Each row has two labels, one from each of two sets.
-0.228 -0.172 -3.937 1.109 -5.870 0.077 -0.823 -0.177 -0.122 0.708 0.048
 -0.082 1.698 -1.128 -0.527 1.468 -0.962 0.401 0.736 -0.233 1.451 0.349
 -2.939 -4.688
Pz/(89)
0.059 1.242 -3.026 -0.104 -3.358 0.898 -0.331 -0.959 -1.265 0.199 -0.396
 0.365 0.574 -3.048 -0.082 0.168 -0.928 -0.513 -1.501 -0.670 1.768
 -0.596 -1.580 -2.594
Pz/(85)
-0.254 0.836 -2.373 2.232 -3.650 -0.250 -0.847 0.095 -0.116 -0.031 1.008
 -0.200 -0.036 -1.330 -0.687 1.019 0.208 -0.404 -0.294 -0.221 1.975
 0.961 -3.132 -3.281
SG/(85)
-0.400 0.898 -1.792 0.992 -6.459 0.119 -1.276 0.122 -0.790 -0.031 -1.296
 2.363 1.487 -0.793 -0.674 -1.287 0.003 0.134 -0.973 -0.428 2.053 -0.769
 -1.826 -5.516
SG/(89)
0.586 1.963 -2.650 -0.123 -3.042 -1.627 -1.970 -0.562 -2.741 0.003
 -0.595 0.140 -1.279 -2.180 -0.374 0.658 -2.430 0.294 -0.831 -0.710
 0.963 -1.121 -2.734 -0.545
SG/(85)
-0.372 0.635 -1.728 -0.034 -5.909 0.675 0.695 -0.203 0.574 -0.242 0.790
 -0.233 -0.324 -2.642 -0.857 2.319 -0.209 -0.650 0.063 -0.500 2.283
 -0.501 -2.047 -3.258
Pz/(89)
0.134 1.060 -2.563 0.395 -4.819 0.379 -0.570 0.117 -1.053 -0.252 1.739
 -0.301 0.017 -2.027 0.101 0.085 -0.590 0.068 -0.045 -0.429 1.857 -0.069
 -1.837 -3.455
Pz/(83)
-0.316 0.833 -3.240 0.131 -1.553 -0.230 -1.107 0.078 -0.864 0.381 2.297
 0.341 -0.124 -3.587 -0.786 0.066 -0.534 -1.061 -0.392 -0.861 1.618
 -0.301 -2.455 -4.418
Pz/(85)
-0.318 1.593 -1.554 0.043 -7.213 0.924 -0.145 0.101 -0.912 1.062 -0.104
 0.196 0.900 -2.298 -0.349 1.041 0.744 -0.469 2.046 -0.615 2.348 -0.198
 -2.354 -5.941
Pz/(89)
-0.622 0.124 -1.079 -0.845 -7.967 -0.185 -0.585 0.188 0.481 -0.481
 -0.424 -0.562 -0.603 -3.094 -0.514 0.805 -0.428 -0.341 0.218 -0.284
 3.022 0.142 -2.311 -4.026
SG/(89)
0.221 1.043 -2.243 1.023 -6.518 0.602 -1.248 -0.597 -0.717 0.361 -0.428
 -0.025 1.377 -1.786 -1.151 -0.708 -0.756 0.025 -0.254 -0.534 2.572
 -1.097 -0.583 -5.996
SG/(89)
-0.270 1.140 -1.706 -0.616 -6.140 -0.116 -1.125 -0.438 -2.292 1.064
 -1.311 -0.431 -0.259 -3.737 0.434 -0.341 -0.526 -0.103 -0.908 -2.917
 3.005 -1.041 -0.665 -3.946
Pz/(89)
-0.640 0.752 -1.504 0.774 -5.980 0.024 -0.758 -0.455 -1.296 0.112 -0.747
 -0.410 -0.085 -2.643 0.240 -0.690 -0.792 -0.150 -0.066 -0.311 2.518
 -0.485 -1.426 -4.660
Pz/(89)
-0.341 -0.056 -2.131 -0.486 -6.681 1.261 0.322 -0.312 -0.203 -0.509
 -0.021 0.480 0.289 -2.013 0.100 0.556 -0.456 -0.194 -0.526 -0.729 2.222
 0.402 -3.334 -3.676
Pz/(82)
-0.509 0.562 -1.869 -0.618 -7.837 -1.122 -0.566 0.763 -0.600 -0.407
 -0.785 0.715 -0.723 -3.053 1.138 1.070 -0.030 -0.879 -0.602 -0.146
 2.348 -6.937 -2.327 -6.334
FR/(83)
1.359 1.470 -1.859 -0.395 -4.547 0.103 -0.692 -1.096 -1.513 -0.261
 -2.200 0.435 0.904 -2.689 -1.092 0.530 0.246 -0.845 0.539 -0.735 0.821
 -1.496 -0.806 -2.011
SG/(89)
0.664 0.196 -2.413 -0.506 -3.148 0.141 0.400 0.077 0.749 0.063 -0.633
 0.122 -0.752 0.297 0.797 0.746 -1.751 -0.177 -0.216 0.157 1.287 -0.844
 -3.190 -0.293
FR/(82)
-0.235 1.184 -2.220 -1.008 -4.088 0.323 -0.769 0.077 -0.658 -0.318 0.066
 0.331 -0.026 -3.428 -0.367 0.797 -0.751 -0.650 -0.980 -0.979 3.155
 -0.988 -2.231 -3.846
Pz/(85)
0.325 0.346 -2.557 3.817 -5.573 0.111 0.587 0.226 -0.382 -0.580 -0.103
 -0.185 0.924 -1.056 0.376 0.654 -0.122 -0.817 0.195 1.018 2.205 -0.981
 -2.809 -4.088
SG/(89)
0.315 0.915 -3.472 -0.409 -0.529 0.134 -0.860 -0.553 -2.119 -0.746 0.768
 1.535 -0.916 -1.914 0.412 0.066 -1.149 -0.333 -1.647 0.295 0.727 -1.544
 -1.528 0.819
SG/(83)
